[[128 130 152]
 [126 125 138]
 [128 138 151]
 [124 130 152]]
:
[[128 130]
 [126 125]
 [128 138]]

[[127 131 144 153 138]
 [127 116 147 108 121]
 [127 124 111 103 120]
 [127 126 112 105 121]
 [127 112 105 135 116]]
:
[[127 131]
 [127 116]
 [127 124]]

[[142 119]
 [147 136]
 [144 114]
 [109 140]
 [139 102]]
:
[[142 119]
 [147 136]
 [144 114]]

[[128 144 150]
 [132 121 118]
 [127 120 115]
 [117 129 137]
 [133 137 139]]
:
[[128 144]
 [132 121]
 [127 120]]

[[115 122 149 123 134]
 [120 124 142 125 130]
 [132 120 135 132 134]
 [124 131 133 126 136]]
:
[[115 122]
 [120 124]
 [132 120]]

[[111 131 152 136]
 [126 129 133 129]
 [118 130 138 131]]
:
[[111 131]
 [126 129]
 [118 130]]
---
[[126 117 133 123 132 130 129 129 130 134]
 [136 146 138 140 106 135 118 113 127 147]
 [135 138 107 137 143 118 137 129 125 102]
 [134 130 136 136 118 128 140 119 110 137]]
:
[[136 146 138 140 106 135 118 113 127 147]
 [134 130 136 136 118 128 140 119 110 137]
 [126 117 133 123 132 130 129 129 130 134]
 [135 138 107 137 143 118 137 129 125 102]]

[[124 145 127 114 137 126 123 125 151 132]
 [146 124 136 127 124 122 125 139 126 127]
 [133 118 131 139 122 132 132 132 115 126]
 [118 132 123 131 132 131 132 128 133 129]
 [143 115 135 137 120 128 130 137 113 125]
 [134 128 130 129 128 126 128 134 129 128]
 [139 118 134 136 122 130 130 133 116 126]]
:
[[146 124 136 127 124 122 125 139 126 127]
 [143 115 135 137 120 128 130 137 113 125]
 [139 118 134 136 122 130 130 133 116 126]
 [133 118 131 139 122 132 132 132 115 126]
 [134 128 130 129 128 126 128 134 129 128]
 [124 145 127 114 137 126 123 125 151 132]
 [118 132 123 131 132 131 132 128 133 129]]

[[142 122 118 129 106 141 150 117 125 150 138 140 109 114 131]
 [116 118 114 144 153 152 133 144 129 151 120 132 153 133 143]
 [127 145 122 103 105 118 113 127 154 151 135 123 108 106 149]
 [123 151 105 117 151 148 115 128 103 148 132 110 109 119 121]
 [108 139 116 114 144 144 147 132 118 115 115 144 103 110 132]]
:
[[127 145 122 103 105 118 113 127 154 151 135 123 108 106 149]
 [142 122 118 129 106 141 150 117 125 150 138 140 109 114 131]
 [108 139 116 114 144 144 147 132 118 115 115 144 103 110 132]
 [116 118 114 144 153 152 133 144 129 151 120 132 153 133 143]
 [123 151 105 117 151 148 115 128 103 148 132 110 109 119 121]]

[[130 119 151 128]
 [130 118 150 127]
 [125 131 116 126]
 [126 139 108 127]
 [127 124 135 125]
 [104 121 134 103]
 [128 120 141 126]
 [139 128 132 140]
 [133 134 121 134]
 [129 123 136 127]
 [128 121 140 126]]
:
[[130 119 151 128]
 [130 118 150 127]
 [128 120 141 126]
 [128 121 140 126]
 [129 123 136 127]
 [127 124 135 125]
 [104 121 134 103]
 [139 128 132 140]
 [133 134 121 134]
 [125 131 116 126]
 [126 139 108 127]]

[[134 138 125 136 131 127 119 129 137 124 128 122 145]
 [128 119 129 126 129 130 121 133 125 122 131 154 123]
 [125 117 134 124 128 130 124 127 133 131 129 128 120]
 [131 137 138 133 113 136 125 120 124 142 133 128 132]
 [132 137 120 131 137 125 133 129 128 114 129 126 132]
 [132 135 127 133 121 124 137 120 113 131 125 141 142]]
:
[[131 137 138 133 113 136 125 120 124 142 133 128 132]
 [125 117 134 124 128 130 124 127 133 131 129 128 120]
 [128 119 129 126 129 130 121 133 125 122 131 154 123]
 [132 135 127 133 121 124 137 120 113 131 125 141 142]
 [134 138 125 136 131 127 119 129 137 124 128 122 145]
 [132 137 120 131 137 125 133 129 128 114 129 126 132]]

[[132 110 119 111 131]
 [122 137 136 108 146]
 [112 109 142 136 132]
 [144 132 133 102 130]
 [133 129 131 128 115]
 [115 127 135 143 138]]
:
[[112 109 142 136 132]
 [122 137 136 108 146]
 [115 127 135 143 138]
 [144 132 133 102 130]
 [133 129 131 128 115]
 [132 110 119 111 131]]
---
[[115 141 128 113 111]
 [115 125 141 123 144]
 [153 148 109 125 127]
 [140 138 115 104 129]
 [135 105 114 127 113]
 [152 141 139 146 152]
 [105 151 155 145 137]]
:
[[137 145 155 151 105]
 [152 146 139 141 152]
 [113 127 114 105 135]
 [129 104 115 138 140]
 [127 125 109 148 153]
 [144 123 141 125 115]
 [111 113 128 141 115]]

[[129 128 132 156 128 118 112 124 134]
 [126 111 136 111 125 136 122 116 134]]
:
[[134 116 122 136 125 111 136 111 126]
 [134 124 112 118 128 156 132 128 129]]

[[119 143 133 154 147 134]
 [124 107 128 102 121 124]
 [124 150 134 120 119 123]
 [142 139 118 114 120 136]
 [112 116 132 144 133 131]
 [132 149 141 141 146 113]
 [135 110 138 121 103 143]]
:
[[143 103 121 138 110 135]
 [113 146 141 141 149 132]
 [131 133 144 132 116 112]
 [136 120 114 118 139 142]
 [123 119 120 134 150 124]
 [124 121 102 128 107 124]
 [134 147 154 133 143 119]]

[[108 129 131 133 131 124 111 117 123 103 137 133 128 121 138]
 [114 124 135 132 129 128 125 121 129 111 135 127 130 126 137]
 [117 126 126 114 123 128 141 120 117 144 138 124 130 144 130]
 [111 127 132 122 126 126 133 114 116 131 147 126 133 130 135]]
:
[[135 130 133 126 147 131 116 114 133 126 126 122 132 127 111]
 [130 144 130 124 138 144 117 120 141 128 123 114 126 126 117]
 [137 126 130 127 135 111 129 121 125 128 129 132 135 124 114]
 [138 121 128 133 137 103 123 117 111 124 131 133 131 129 108]]

[[144 111]
 [116 130]
 [114 133]
 [125 114]
 [138  98]
 [130 127]
 [140 115]
 [128 108]]
:
[[108 128]
 [115 140]
 [127 130]
 [ 98 138]
 [114 125]
 [133 114]
 [130 116]
 [111 144]]

[[114 127 127 124 121 143]
 [108 132 115 126 120 156]
 [120 150 103 100 117 150]
 [ 99 114 120 105 116 121]
 [126 123 129 127 124 129]
 [108 132 114 128 120 156]
 [ 99 112 122 105 119 122]]
:
[[122 119 105 122 112  99]
 [156 120 128 114 132 108]
 [129 124 127 129 123 126]
 [121 116 105 120 114  99]
 [150 117 100 103 150 120]
 [156 120 126 115 132 108]
 [143 121 124 127 127 114]]

[[146 122 125 122 119 138 101 120]
 [143 135 136 122 124 135 114 127]
 [143 131 129 121 136 128 150 118]
 [115 119 131 114 112 151 107 130]]
:
[[130 107 151 112 114 131 119 115]
 [118 150 128 136 121 129 131 143]
 [127 114 135 124 122 136 135 143]
 [120 101 138 119 122 125 122 146]]

[[127 130]
 [130 128]
 [126 131]
 [127 156]
 [125 117]
 [127 125]
 [125 132]
 [137 131]]
:
[[131 137]
 [132 125]
 [125 127]
 [117 125]
 [156 127]
 [131 126]
 [128 130]
 [130 127]]
---
[[121 127 124 132 118]
 [119 122 128 118 130]
 [135 133 144 153 131]]
:
[[127 124]
 [122 128]]

[[135 122 129 132 134]
 [127 133 134 121 131]
 [130 136 109 128 110]
 [142 149 147 108 124]]
:
[[122 129]
 [133 134]]

[[126 133 122]
 [129 152 140]]
:
[[133 122]
 [152 140]]

[[134 138 132 130 127]
 [114 157 127 134 137]
 [126 111 135 128 119]]
:
[[138 132]
 [157 127]]

[[138 122  99 132 125]
 [127 119 132 118 131]]
:
[[122  99]
 [119 132]]

[[155 106 116 136]
 [135 130 115 134]
 [114 148  98 152]
 [131 123 140 121]
 [127 127 127 125]]
:
[[106 116]
 [130 115]]

[[124 150 120 105]
 [157 118 137 133]]
:
[[150 120]
 [118 137]]

[[147 143 133 108 132]
 [144 128 138 106 121]
 [150 140 136 103 132]
 [146 128 133 114 130]
 [144 140 139 106 118]]
:
[[143 133]
 [128 138]]
